Below is a small trained network, with its code and all its weights. Each question gives an input and a class and asks what happens when units are switched off, that is, made to give their printed mean instead of their output.

import numpy as np


def w(rows, s, z=0):
    codes = np.array(rows[::2]) - 128.0
    scale = np.full(codes.shape[1], s)
    scale[-1] = z or s
    return codes * scale


def f(y):
    return np.maximum(y, 0)


def log_softmax(a):
    a = a - a.max(-1, keepdims=True)
    return a - np.log(np.exp(a).sum(-1, keepdims=True))


def net(x, mask):
    res = np.array(x, float).reshape(1, 6) / 4 @ E
    y = f(res @ A[0][:, :-1].T + A[0][:, -1])
    res = res + np.where(mask, y, B[0][:, -1]) @ B[0][:, :-1]
    return log_softmax(res[-1] @ U[:, :-1].T + U[:, -1])


A, B = {}, {}
E = w([
[128,128,129,124,128,127,128],'x0',
[159,166,138,204,64,157,148],'x1',
[185,137,49,143,176,182,150],'x2',
[45,136,126,88,111,208,172],'x3',
[114,153,74,100,96,60,169],'x4',
[84,251,115,153,160,125,88],'x5',
],0.011)
A[0] = w([
[104,177,148,79,136,179,116,86],'neuron 0',
[146,128,117,169,59,134,170,214],'neuron 1',
[161,115,154,149,165,130,68,141],'neuron 2',
[83,98,251,102,45,65,46,91],'neuron 3',
[37,133,133,106,122,218,197,42],'neuron 4',
[102,146,95,113,125,81,196,136],'neuron 5',
[148,177,141,190,46,143,154,167],'neuron 6',
[201,130,131,172,158,45,47,51],'neuron 7',
[119,141,125,75,174,102,126,237],'neuron 8',
[224,127,74,129,204,176,155,98],'neuron 9',
[125,100,176,154,174,207,57,118],'neuron 10',
[149,56,212,130,151,233,70,184],'neuron 11',
[91,85,114,29,207,113,82,251],'neuron 12',
[70,254,84,158,189,116,47,155],'neuron 13',
[131,103,43,101,48,65,185,187],'neuron 14',
[78,197,149,173,173,109,72,62],'neuron 15',
[198,9,164,78,80,142,165,107],'neuron 16',
[156,121,45,135,153,173,126,97],'neuron 17',
[95,93,133,91,232,69,107,161],'neuron 18',
[110,144,191,111,65,105,93,86],'neuron 19',
],0.0095,0.0025)
B[0] = w([
[133,50,114,83,104,102,151,165],'neuron 0',
[151,122,163,168,110,154,96,180],'neuron 1',
[159,169,131,99,70,79,139,166],'neuron 2',
[13,138,63,184,180,136,174,218],'neuron 3',
[224,81,187,98,128,30,228,197],'neuron 4',
[140,176,103,183,113,70,82,170],'neuron 5',
[174,73,207,188,148,149,93,195],'neuron 6',
[159,48,170,36,130,90,254,203],'neuron 7',
[185,117,151,208,65,170,114,171],'neuron 8',
[41,128,84,194,156,144,178,186],'neuron 9',
[163,219,77,152,106,52,119,181],'neuron 10',
[122,201,93,132,31,61,89,200],'neuron 11',
[148,138,203,210,122,132,99,202],'neuron 12',
[128,18,96,94,36,149,104,250],'neuron 13',
[150,163,97,138,67,74,58,202],'neuron 14',
[101,64,84,77,77,161,113,200],'neuron 15',
[108,55,93,40,91,203,92,216],'neuron 16',
[52,127,97,201,169,129,156,167],'neuron 17',
[121,94,193,189,119,150,128,186],'neuron 18',
[73,99,86,179,196,149,150,174],'neuron 19',
],0.008,0.013)
U = w([
[168,100,174,73,127,76,249,115],'0',
[120,83,92,59,95,205,69,109],'1',
[64,131,84,181,170,152,181,93],'2',
[150,189,99,128,87,54,61,129],'3',
[168,107,234,196,130,185,76,122],'4',
[142,122,144,130,111,130,127,255],'5',
[131,171,157,97,148,109,112,125],'6',
[167,149,170,80,210,139,124,86],'7',
],0.011,0.0076)

Each question gives the input, the list of numbers given to net, and the class t.
The units are the neurons (one row each of A and B). Each row of codes is followed by its name. A weight is (code - 128) times the scale printed after its matrix; where a second scale follows, it is the last column's (A, B and U).
mask holds one flag per neuron, in row order. A switched-off neuron (its flag False) gives its mean, the last column of its row in B, instead of its output. The means were averaged over made-up inputs and are rounded, as every weight is.
A unit's drop is (log p(t) with every unit on - log p(t) with that unit switched off) / (log p(t) with every unit on - log p(t) with every unit switched off).
The circuit of an input: a set's keep is (log p(t) with only the set's units on - log p(t) with every unit switched off) / (log p(t) with every unit on - log p(t) with every unit switched off). Starting from the 12 units with the biggest drops (on a tie, the unit counted first), units are removed one at a time, each time the one whose removal leaves the highest keep (on an exact tie, the one counted first), for as long as the keep stays at least 0.8.
circuit, biggest first: the units of the circuit, biggest drop first
most important unit: the unit with the biggest drop
k most important neurons: the k neurons with the biggest drops, biggest first
drop of u: that unit's drop, to one decimal
input [7,0,1,8,-7,-4], class 0: 2 most important neurons -> (neuron 4; neuron 14)
input [8,-4,0,8,0,-3], class 0: circuit, biggest first -> (neuron 4)
input [3,3,8,-7,-5,3], class 2: 3 most important neurons -> (neuron 9; neuron 17; neuron 4)
input [2,5,-5,-6,-1,8], class 1: circuit, biggest first -> (neuron 13; neuron 15)
input [5,-4,2,5,-8,-3], class 3: circuit, biggest first -> (neuron 11; neuron 10)
input [-3,1,7,-6,8,-6], class 3: 2 most important neurons -> (neuron 14; neuron 3)
input [1,2,0,5,-1,3], class 0: 2 most important neurons -> (neuron 4; neuron 16)
input [6,-1,-1,-4,6,-3], class 3: 2 most important neurons -> (neuron 14; neuron 4)
input [6,4,-8,-5,-5,7], class 2: 3 most important neurons -> (neuron 3; neuron 19; neuron 16)
input [-3,7,1,7,5,5], class 0: 3 most important neurons -> (neuron 4; neuron 12; neuron 0)
input [-8,6,-8,-3,-7,5], class 2: 2 most important neurons -> (neuron 3; neuron 19)
input [1,8,8,1,-3,-2], class 2: 3 most important neurons -> (neuron 9; neuron 17; neuron 12)
input [-3,-8,-2,-4,5,7], class 4: circuit, biggest first -> (neuron 12; neuron 18)
input [0,2,4,0,-5,3], class 3: circuit, biggest first -> (neuron 10; neuron 11)
input [-1,-8,5,1,-5,5], class 4: most important unit -> neuron 12
input [-6,-7,-5,5,1,-2], class 4: 4 most important neurons -> (neuron 12; neuron 7; neuron 18; neuron 8)
input [-3,6,0,-7,1,1], class 0: 2 most important neurons -> (neuron 7; neuron 12)
input [1,-7,-8,-7,0,6], class 2: 3 most important neurons -> (neuron 3; neuron 4; neuron 19)
input [-3,-5,3,2,5,-3], class 3: 2 most important neurons -> (neuron 14; neuron 6)
input [-5,-1,-5,-2,1,8], class 1: circuit, biggest first -> (neuron 13)
input [7,7,-3,-4,2,-4], class 4: 2 most important neurons -> (neuron 6; neuron 1)
input [-3,4,-2,1,3,1], class 4: 2 most important neurons -> (neuron 6; neuron 11)
input [7,-7,3,-5,8,-7], class 3: drop of neuron 5 -> 0.4
input [-4,7,3,6,7,-3], class 3: drop of neuron 2 -> -0.1
input [-3,6,3,3,-1,4], class 4: drop of neuron 3 -> 0.2
input [6,1,8,1,2,1], class 2: drop of neuron 18 -> 0.0
input [-6,6,4,2,1,-8], class 1: most important unit -> neuron 16
